Here is a tiny trained network, its code and every weight. The questions are about switching its units off for an input and a target symbol, where a switched-off unit gives its printed mean instead of its output.

import numpy as np


def w(rows, s, z=0):
    codes = np.array(rows[::2]) - 128.0
    scale = np.full(codes.shape[1], s)
    scale[-1] = z or s
    return codes * scale


def norm(h):
    return h / np.sqrt((h * h).mean(-1, keepdims=True) + 1e-5)


def f(y):
    return np.maximum(y, 0)


def softmax(a):
    e = np.exp(a - a.max(-1, keepdims=True))
    return e / e.sum(-1, keepdims=True)


def log_softmax(a):
    a = a - a.max(-1, keepdims=True)
    return a - np.log(np.exp(a).sum(-1, keepdims=True))


def net(x, mask):
    ids = ['βδθμξπτ'.index(c) for c in x.split()]
    T = len(ids)
    res = E[ids] + P[:T]
    r = norm(res)
    for j in range(3):
        rows = slice(2 * j, 2 * j + 2)
        q, k, v = (r @ M[0][rows].T for M in (Q, K, V))
        z = softmax(np.where(np.tri(T) > 0, q @ k.T / 2**0.5, -1e9)) @ v
        o = O[0][rows]
        res = res + np.where(mask[j], z, o[:, -1]) @ o[:, :-1]
    y = f(norm(res) @ A[0][:, :-1].T + A[0][:, -1])
    res = res + np.where(mask[3:15], y, B[0][:, -1]) @ B[0][:, :-1]
    return log_softmax(norm(res)[-1] @ U[:, :-1].T + U[:, -1])


Q, K, V, O, A, B = {}, {}, {}, {}, {}, {}
E = w([
[138,2,107],'β',
[127,94,142],'δ',
[82,46,90],'θ',
[47,139,134],'μ',
[69,129,141],'ξ',
[163,168,141],'π',
[135,147,96],'τ',
],0.019)
P = w([
[143,218,145],'0',
[173,173,82],'1',
[106,137,103],'2',
[241,116,33],'3',
[91,89,242],'4',
[118,129,108],'5',
[114,21,207],'6',
[88,137,248],'7',
[116,145,101],'8',
[107,2,206],'9',
],0.0085)
Q[0] = w([
[151,99,129],'H0',
[169,206,1],'H0',
[111,92,118],'H1',
[84,140,130],'H1',
[154,190,75],'H2',
[117,105,188],'H2',
],0.015)
K[0] = w([
[210,85,98],'H0',
[217,109,2],'H0',
[175,172,104],'H1',
[170,79,134],'H1',
[156,189,95],'H2',
[110,82,217],'H2',
],0.0081)
V[0] = w([
[64,153,221],'H0',
[145,133,254],'H0',
[168,155,147],'H1',
[175,203,74],'H1',
[31,186,138],'H2',
[124,28,89],'H2',
],0.0071)
O[0] = w([
[189,205,43,254],'H0',
[138,103,91,233],'H0',
[225,96,136,114],'H1',
[96,255,100,72],'H1',
[39,81,180,113],'H2',
[162,198,59,218],'H2',
],0.007,0.0035)
A[0] = w([
[127,89,53,4],'N0',
[44,102,106,135],'N1',
[144,110,160,131],'N2',
[123,70,87,180],'N3',
[107,149,167,112],'N4',
[120,198,3,47],'N5',
[148,103,32,111],'N6',
[104,96,63,97],'N7',
[117,66,80,161],'N8',
[122,101,154,99],'N9',
[92,98,148,162],'N10',
[99,125,208,70],'N11',
],0.015,0.0049)
B[0] = w([
[134,243,233,184],'N0',
[148,79,163,218],'N1',
[72,183,108,159],'N2',
[90,90,96,254],'N3',
[141,77,121,149],'N4',
[3,136,82,196],'N5',
[119,112,177,243],'N6',
[113,212,121,201],'N7',
[94,115,27,252],'N8',
[94,130,148,146],'N9',
[91,84,207,185],'N10',
[58,170,159,154],'N11',
],0.0062,0.0077)
U = w([
[185,37,115,66],'β',
[204,31,85,202],'δ',
[138,54,120,33],'θ',
[123,57,237,175],'μ',
[141,3,254,67],'ξ',
[220,130,167,254],'π',
[76,221,33,114],'τ',
],0.0082,0.0053)

Each question gives the input, a string of symbols that net reads in full, and the target symbol t.
The units are the heads (2 rows each of Q, K, V and O) and the neurons (one row each of A and B). Each row of codes is followed by its name. A weight is (code - 128) times the scale printed after its matrix; where a second scale follows, it is the last column's (O, A, B and U).
mask holds one flag per unit, heads first, then neurons. A switched-off unit (its flag False) gives its mean, the last column of its rows in O or B, instead of its output. The means were averaged over made-up inputs and are rounded, as every weight is.
A unit's drop is (log p(t) with every unit on - log p(t) with that unit switched off) / (log p(t) with every unit on - log p(t) with every unit switched off).
The circuit of an input: a set's keep is (log p(t) with only the set's units on - log p(t) with every unit switched off) / (log p(t) with every unit on - log p(t) with every unit switched off). Starting from the 12 units with the biggest drops (on a tie, the unit counted first), units are removed one at a time, each time the one whose removal leaves the highest keep (on an exact tie, the one counted first), for as long as the keep stays at least 0.8.
units of the circuit, in order: the units of the circuit, biggest drop first
most important unit: the unit with the biggest drop
k most important neurons: the k neurons with the biggest drops, biggest first
heads that matter: for each layer, one digit per head in row order, 1 if its drop is at least 0.15 and else 0, layers parted by /
drop of u: that unit's drop, to one decimal
input β μ μ μ, target μ: units of the circuit, in order -> (H0 H2)
input π π δ ξ, target ξ: heads that matter -> 101
input δ μ δ ξ, target μ: units of the circuit, in order -> (H0)
input τ δ π, target μ: heads that matter -> 101
input δ β δ π π δ δ, target δ: units of the circuit, in order -> (H2 H0 N10)
input δ μ δ π ξ τ, target ξ: heads that matter -> 101
input θ θ θ μ τ τ, target ξ: heads that matter -> 100
input δ μ μ δ ξ δ, target τ: units of the circuit, in order -> (H0 N0)
input τ β δ μ θ δ δ δ, target δ: units of the circuit, in order -> (H0 N0 H2 N5)
input μ δ δ μ δ θ δ π δ τ, target τ: units of the circuit, in order -> (N0 H2)
input ξ μ τ τ ξ μ π, target π: heads that matter -> 100
input τ π θ δ θ β δ δ, target π: 3 most important neurons -> (N5 N3 N8)
input δ θ δ δ δ μ π δ δ τ, target τ: 3 most important neurons -> (N0 N7 N1)
input δ β δ θ θ μ π, target π: 3 most important neurons -> (N8 N3 N1)
input δ δ μ ξ π δ, target τ: most important unit -> N0
input ξ μ β ξ, target μ: drop of H0 -> 0.6
input μ β μ μ, target μ: drop of H0 -> 0.5
